Below are the code and all the weights of a small trained network. Each question names an input and a class and asks about switching units off, where a switched-off unit gives its printed mean instead of its output.

import numpy as np


def w(rows, s, z=0):
    codes = np.array(rows[::2]) - 128.0
    scale = np.full(codes.shape[1], s)
    scale[-1] = z or s
    return codes * scale


def norm(h):
    return h / np.sqrt((h * h).mean(-1, keepdims=True) + 1e-5)


def f(y):
    return np.maximum(y, 0)


def log_softmax(a):
    a = a - a.max(-1, keepdims=True)
    return a - np.log(np.exp(a).sum(-1, keepdims=True))


def net(x, mask):
    res = np.array(x, float).reshape(1, 4) / 4 @ E
    u = 0
    for l in range(2):
        y = f(norm(res) @ A[l][:, :-1].T + A[l][:, -1])
        res = res + np.where(mask[u : u + 6], y, B[l][:, -1]) @ B[l][:, :-1]
        u += 6
    return log_softmax(norm(res)[-1] @ U[:, :-1].T + U[:, -1])


A, B = {}, {}
E = w([
[127,35,78,183,68,126,65],'x0',
[73,133,102,166,118,196,182],'x1',
[117,185,109,252,175,80,92],'x2',
[82,160,204,126,13,42,221],'x3',
],0.0031)
A[0] = w([
[169,103,124,104,117,34,88,83],'L0N0',
[23,128,32,202,103,186,203,115],'L0N1',
[146,59,83,60,73,130,144,2],'L0N2',
[144,97,130,116,154,18,81,85],'L0N3',
[96,92,115,159,22,48,161,233],'L0N4',
[97,134,159,254,147,106,107,64],'L0N5',
],0.0063,0.0021)
B[0] = w([
[84,46,132,119,186,116,157,179],'L0N0',
[114,50,136,67,191,53,160,223],'L0N1',
[162,148,54,152,86,121,185,176],'L0N2',
[117,103,113,84,160,70,190,183],'L0N3',
[98,120,141,178,134,186,82,253],'L0N4',
[253,212,78,126,118,107,119,206],'L0N5',
],0.0075,0.0054)
A[1] = w([
[111,82,143,131,226,87,131,95],'L1N0',
[154,141,132,68,13,199,200,178],'L1N1',
[36,162,164,172,72,103,91,4],'L1N2',
[137,71,42,132,171,216,2,66],'L1N3',
[168,90,98,87,66,210,158,104],'L1N4',
[105,195,138,90,162,144,122,66],'L1N5',
],0.0067,0.0018)
B[1] = w([
[111,91,142,113,105,175,137,255],'L1N0',
[172,145,109,166,151,130,115,204],'L1N1',
[73,189,203,131,35,195,64,152],'L1N2',
[72,137,197,185,36,139,143,247],'L1N3',
[156,184,85,166,182,40,70,194],'L1N4',
[159,165,163,129,2,163,186,159],'L1N5',
],0.008,0.0048)
U = w([
[234,193,26,217,177,59,143,140],'0',
[57,155,223,199,70,211,129,111],'1',
[87,2,148,79,215,76,227,118],'2',
[145,141,159,173,87,168,197,253],'3',
[85,148,81,91,159,163,114,36],'4',
],0.0073,0.0032)

Each question gives the input, the list of numbers given to net, and the class t.
The units are the neurons (one row each of A and B). Each row of codes is followed by its name. A weight is (code - 128) times the scale printed after its matrix; where a second scale follows, it is the last column's (A, B and U).
mask holds one flag per neuron, layer by layer. A switched-off neuron (its flag False) gives its mean, the last column of its row in B, instead of its output. The means were averaged over made-up inputs and are rounded, as every weight is.
A unit's drop is (log p(t) with every unit on - log p(t) with that unit switched off) / (log p(t) with every unit on - log p(t) with every unit switched off).
most important unit: the unit with the biggest drop
k most important neurons: the k neurons with the biggest drops, biggest first
k most important neurons of layer l: the k neurons of layer l with the biggest drops, biggest first
input [-4,-5,-1,6], class 1: most important unit : L0N1
input [-6,-1,-5,-6], class 1: 3 most important neurons of layer 0 : L0N5, L0N1, L0N2
input [0,-8,-8,7], class 0: 2 most important neurons : L0N1, L0N2
input [-5,8,-3,6], class 2: 3 most important neurons : L0N1, L1N3, L0N5
input [2,7,-5,-5], class 2: 3 most important neurons of layer 0 : L0N1, L0N4, L0N5
input [0,-1,5,4], class 0: 2 most important neurons : L0N5, L1N3
input [2,-6,-8,1], class 0: 3 most important neurons : L0N2, L0N1, L1N4
input [1,5,-5,-2], class 0: 3 most important neurons of layer 0 : L0N2, L0N0, L0N3
input [2,6,3,-7], class 1: 3 most important neurons : L1N3, L0N3, L0N0
input [7,3,-8,-5], class 0: 2 most important neurons : L1N4, L0N2
input [6,-6,3,-5], class 2: 2 most important neurons : L0N3, L0N4
input [6,-4,-6,-8], class 1: 3 most important neurons : L1N3, L0N5, L0N1
input [-4,5,-3,3], class 2: 4 most important neurons : L0N1, L0N5, L1N3, L1N2
input [-6,5,8,6], class 0: most important unit : L0N5
input [2,6,-1,5], class 2: 2 most important neurons : L0N1, L1N3
input [-3,-8,-8,-1], class 0: 2 most important neurons of layer 0 : L0N1, L0N2
input [2,2,-5,5], class 0: 4 most important neurons : L0N2, L1N4, L1N1, L1N3
input [-6,0,-6,-2], class 0: 2 most important neurons : L0N1, L1N4
input [4,-8,0,-6], class 2: 3 most important neurons of layer 0 : L0N3, L0N4, L0N0
input [-2,-4,-1,-2], class 2: most important unit : L0N4
input [-3,-5,4,0], class 2: 2 most important neurons of layer 0 : L0N0, L0N3
input [1,-3,5,-7], class 1: 2 most important neurons of layer 0 : L0N2, L0N1
input [-4,6,-6,-1], class 0: 2 most important neurons of layer 0 : L0N0, L0N3
input [0,7,-6,1], class 2: 2 most important neurons of layer 0 : L0N1, L0N5
